Here is a tiny trained network, its code and every weight. The questions are about switching its units off for an input and a target symbol, where a switched-off unit gives its printed mean instead of its output.

import numpy as np


def w(rows, s, z=0):
    codes = np.array(rows[::2]) - 128.0
    scale = np.full(codes.shape[1], s)
    scale[-1] = z or s
    return codes * scale


def norm(h):
    return h / np.sqrt((h * h).mean(-1, keepdims=True) + 1e-5)


def f(y):
    return np.maximum(y, 0)


def softmax(a):
    e = np.exp(a - a.max(-1, keepdims=True))
    return e / e.sum(-1, keepdims=True)


def log_softmax(a):
    a = a - a.max(-1, keepdims=True)
    return a - np.log(np.exp(a).sum(-1, keepdims=True))


def net(x, mask):
    ids = ['αδεζηθμξσψω'.index(c) for c in x.split()]
    T = len(ids)
    res = E[ids] + P[:T]
    u = 0
    for l in range(2):
        r = norm(res)
        for j in range(2):
            rows = slice(2 * j, 2 * j + 2)
            q, k, v = (r @ M[l][rows].T for M in (Q, K, V))
            z = softmax(np.where(np.tri(T) > 0, q @ k.T / 2**0.5, -1e9)) @ v
            o = O[l][rows]
            res = res + np.where(mask[u + j], z, o[:, -1]) @ o[:, :-1]
        u += 2
        y = f(norm(res) @ A[l][:, :-1].T + A[l][:, -1])
        res = res + np.where(mask[u : u + 8], y, B[l][:, -1]) @ B[l][:, :-1]
        u += 8
    return log_softmax(norm(res)[-1] @ U[:, :-1].T + U[:, -1])


Q, K, V, O, A, B = {}, {}, {}, {}, {}, {}
E = w([
[167,138,149,80],'α',
[107,145,140,105],'δ',
[178,145,142,110],'ε',
[144,99,5,108],'ζ',
[104,126,159,123],'η',
[178,104,156,108],'θ',
[138,152,149,98],'μ',
[156,141,138,134],'ξ',
[149,134,177,97],'σ',
[109,103,164,105],'ψ',
[91,116,144,115],'ω',
],0.021)
P = w([
[203,159,18,226],'0',
[83,151,253,79],'1',
[93,122,240,91],'2',
[114,128,230,78],'3',
[128,134,225,74],'4',
[149,131,237,75],'5',
[139,121,240,68],'6',
[162,118,247,68],'7',
[166,123,237,57],'8',
[153,105,245,56],'9',
[185,128,210,40],'10',
],0.0055)
Q[0] = w([
[156,125,185,6],'0.h0',
[160,132,141,208],'0.h0',
[124,118,58,136],'0.h1',
[53,179,99,106],'0.h1',
],0.013)
K[0] = w([
[155,98,10,167],'0.h0',
[118,172,148,133],'0.h0',
[116,98,72,115],'0.h1',
[66,132,153,103],'0.h1',
],0.013)
V[0] = w([
[171,86,12,22],'0.h0',
[106,2,138,103],'0.h0',
[66,80,81,182],'0.h1',
[154,174,12,182],'0.h1',
],0.0074)
O[0] = w([
[77,1,118,136,178],'0.h0',
[235,57,202,233,118],'0.h0',
[112,180,68,179,26],'0.h1',
[12,168,122,121,2],'0.h1',
],0.0092,0.0083)
A[0] = w([
[188,161,81,89,185],'0.n0',
[149,116,52,133,90],'0.n1',
[81,254,144,140,158],'0.n2',
[136,116,163,181,95],'0.n3',
[90,225,117,105,175],'0.n4',
[43,137,183,121,159],'0.n5',
[108,182,149,98,114],'0.n6',
[178,240,153,151,3],'0.n7',
],0.0096,0.0048)
B[0] = w([
[38,2,190,207,252],'0.n0',
[131,107,99,202,143],'0.n1',
[161,78,228,146,159],'0.n2',
[187,24,138,97,174],'0.n3',
[159,55,235,180,189],'0.n4',
[243,104,78,207,207],'0.n5',
[107,35,156,143,187],'0.n6',
[153,229,234,52,137],'0.n7',
],0.0055,0.0034)
Q[1] = w([
[67,253,99,58],'1.h0',
[174,24,152,120],'1.h0',
[111,26,234,5],'1.h1',
[86,41,39,81],'1.h1',
],0.011)
K[1] = w([
[154,128,230,91],'1.h0',
[58,144,50,169],'1.h0',
[1,135,85,187],'1.h1',
[69,195,150,132],'1.h1',
],0.016)
V[1] = w([
[124,217,237,29],'1.h0',
[5,150,49,149],'1.h0',
[119,137,180,223],'1.h1',
[57,179,163,170],'1.h1',
],0.011)
O[1] = w([
[73,193,154,158,54],'1.h0',
[141,160,99,7,2],'1.h0',
[221,171,97,118,160],'1.h1',
[137,158,118,57,68],'1.h1',
],0.015,0.0053)
A[1] = w([
[163,102,212,96,41],'1.n0',
[159,69,214,189,8],'1.n1',
[6,119,242,66,225],'1.n2',
[225,129,34,204,161],'1.n3',
[63,64,108,165,27],'1.n4',
[175,120,210,101,198],'1.n5',
[120,80,168,167,142],'1.n6',
[204,181,114,2,83],'1.n7',
],0.011,0.0018)
B[1] = w([
[110,131,56,147,209],'1.n0',
[93,210,65,86,254],'1.n1',
[185,72,193,109,243],'1.n2',
[129,92,163,74,182],'1.n3',
[127,248,60,83,160],'1.n4',
[111,119,63,146,229],'1.n5',
[82,129,85,91,213],'1.n6',
[92,164,128,200,191],'1.n7',
],0.012,0.0092)
U = w([
[126,203,135,25,137],'α',
[6,88,124,87,53],'δ',
[167,195,188,129,240],'ε',
[68,160,27,94,117],'ζ',
[56,86,61,177,61],'η',
[187,83,161,202,93],'θ',
[235,178,132,91,66],'μ',
[147,199,67,140,225],'ξ',
[134,102,239,99,136],'σ',
[155,71,96,87,75],'ψ',
[46,129,159,169,253],'ω',
],0.019,0.0052)

Each question gives the input, a string of symbols that net reads in full, and the target symbol t.
The units are the heads (2 rows each of Q, K, V and O) and the neurons (one row each of A and B). Each row of codes is followed by its name. A weight is (code - 128) times the scale printed after its matrix; where a second scale follows, it is the last column's (O, A, B and U).
mask holds one flag per unit, layer by layer, with each layer's heads first. A switched-off unit (its flag False) gives its mean, the last column of its rows in O or B, instead of its output. The means were averaged over made-up inputs and are rounded, as every weight is.
A unit's drop is (log p(t) with every unit on - log p(t) with that unit switched off) / (log p(t) with every unit on - log p(t) with every unit switched off).
The circuit of an input: a set's keep is (log p(t) with only the set's units on - log p(t) with every unit switched off) / (log p(t) with every unit on - log p(t) with every unit switched off). Starting from the 12 units with the biggest drops (on a tie, the unit counted first), units are removed one at a time, each time the one whose removal leaves the highest keep (on an exact tie, the one counted first), for as long as the keep stays at least 0.8.
circuit, biggest first: the units of the circuit, biggest drop first
most important unit: the unit with the biggest drop
k most important neurons of layer l: the k neurons of layer l with the biggest drops, biggest first
heads that matter: for each layer, one digit per head in row order, 1 if its drop is at least 0.15 and else 0, layers parted by /
drop of u: that unit's drop, to one decimal
input σ δ ψ ξ μ μ α, target ω: heads that matter => 00 / 10
input θ μ ψ ψ, target η: heads that matter => 00 / 10
input η α ψ ψ ψ ψ ψ δ, target ε: most important unit => 0.h0
input μ ε α δ δ, target σ: circuit, biggest first => (0.h0; 1.h0; 1.n2; 1.n1)
input σ ψ ξ η, target ω: heads that matter => 00 / 10
input ω δ σ θ, target μ: circuit, biggest first => (0.h1; 1.h1)
input ξ ψ δ σ σ, target ξ: 2 most important neurons of layer 0 => (0.n4; 0.n2)
input ω α ψ ω ξ ω, target μ: heads that matter => 01 / 01
input α ψ σ μ ψ ψ, target δ: heads that matter => 11 / 01
input θ α μ θ, target η: heads that matter => 00 / 10
input δ μ ψ δ δ ξ σ δ ω, target α: circuit, biggest first => (1.h0; 0.h1)
input ψ μ ψ ε ψ σ δ, target θ: heads that matter => 10 / 10
input ε μ ψ σ, target ζ: 3 most important neurons of layer 0 => (0.n4; 0.n5; 0.n2)
input ξ α ε δ δ ω ε μ ξ, target ξ: circuit, biggest first => (1.h1; 0.h1; 1.n7; 1.n2)
input σ ψ η σ ψ ψ μ ω ψ, target ω: circuit, biggest first => (1.h0; 0.h0)
input μ σ ψ η μ ψ, target σ: heads that matter => 11 / 10
input η μ ξ ξ ψ ξ ε, target ε: circuit, biggest first => (0.h0; 1.h0)
input ξ μ δ ψ, target ξ: heads that matter => 11 / 01
input ω η δ ψ, target μ: most important unit => 0.h1
input ψ θ δ ζ ψ μ σ, target ψ: heads that matter => 01 / 10
input δ ξ μ δ ξ ε μ μ ψ, target α: heads that matter => 11 / 10
input ε ψ μ, target ζ: most important unit => 0.n4
input μ ξ ξ η α, target σ: circuit, biggest first => (0.h0; 1.n2; 1.h0)
input μ μ θ ψ ψ ε μ ψ δ ξ, target σ: drop of 1.n2 => 1.4
input σ μ μ, target ω: drop of 1.h0 => 1.1
input ψ η ψ ψ ε μ, target θ: drop of 0.h0 => 1.3
input α μ ψ μ, target δ: drop of 0.h1 => 0.3
input ψ μ ψ μ δ ω, target θ: circuit, biggest first => (0.h0)
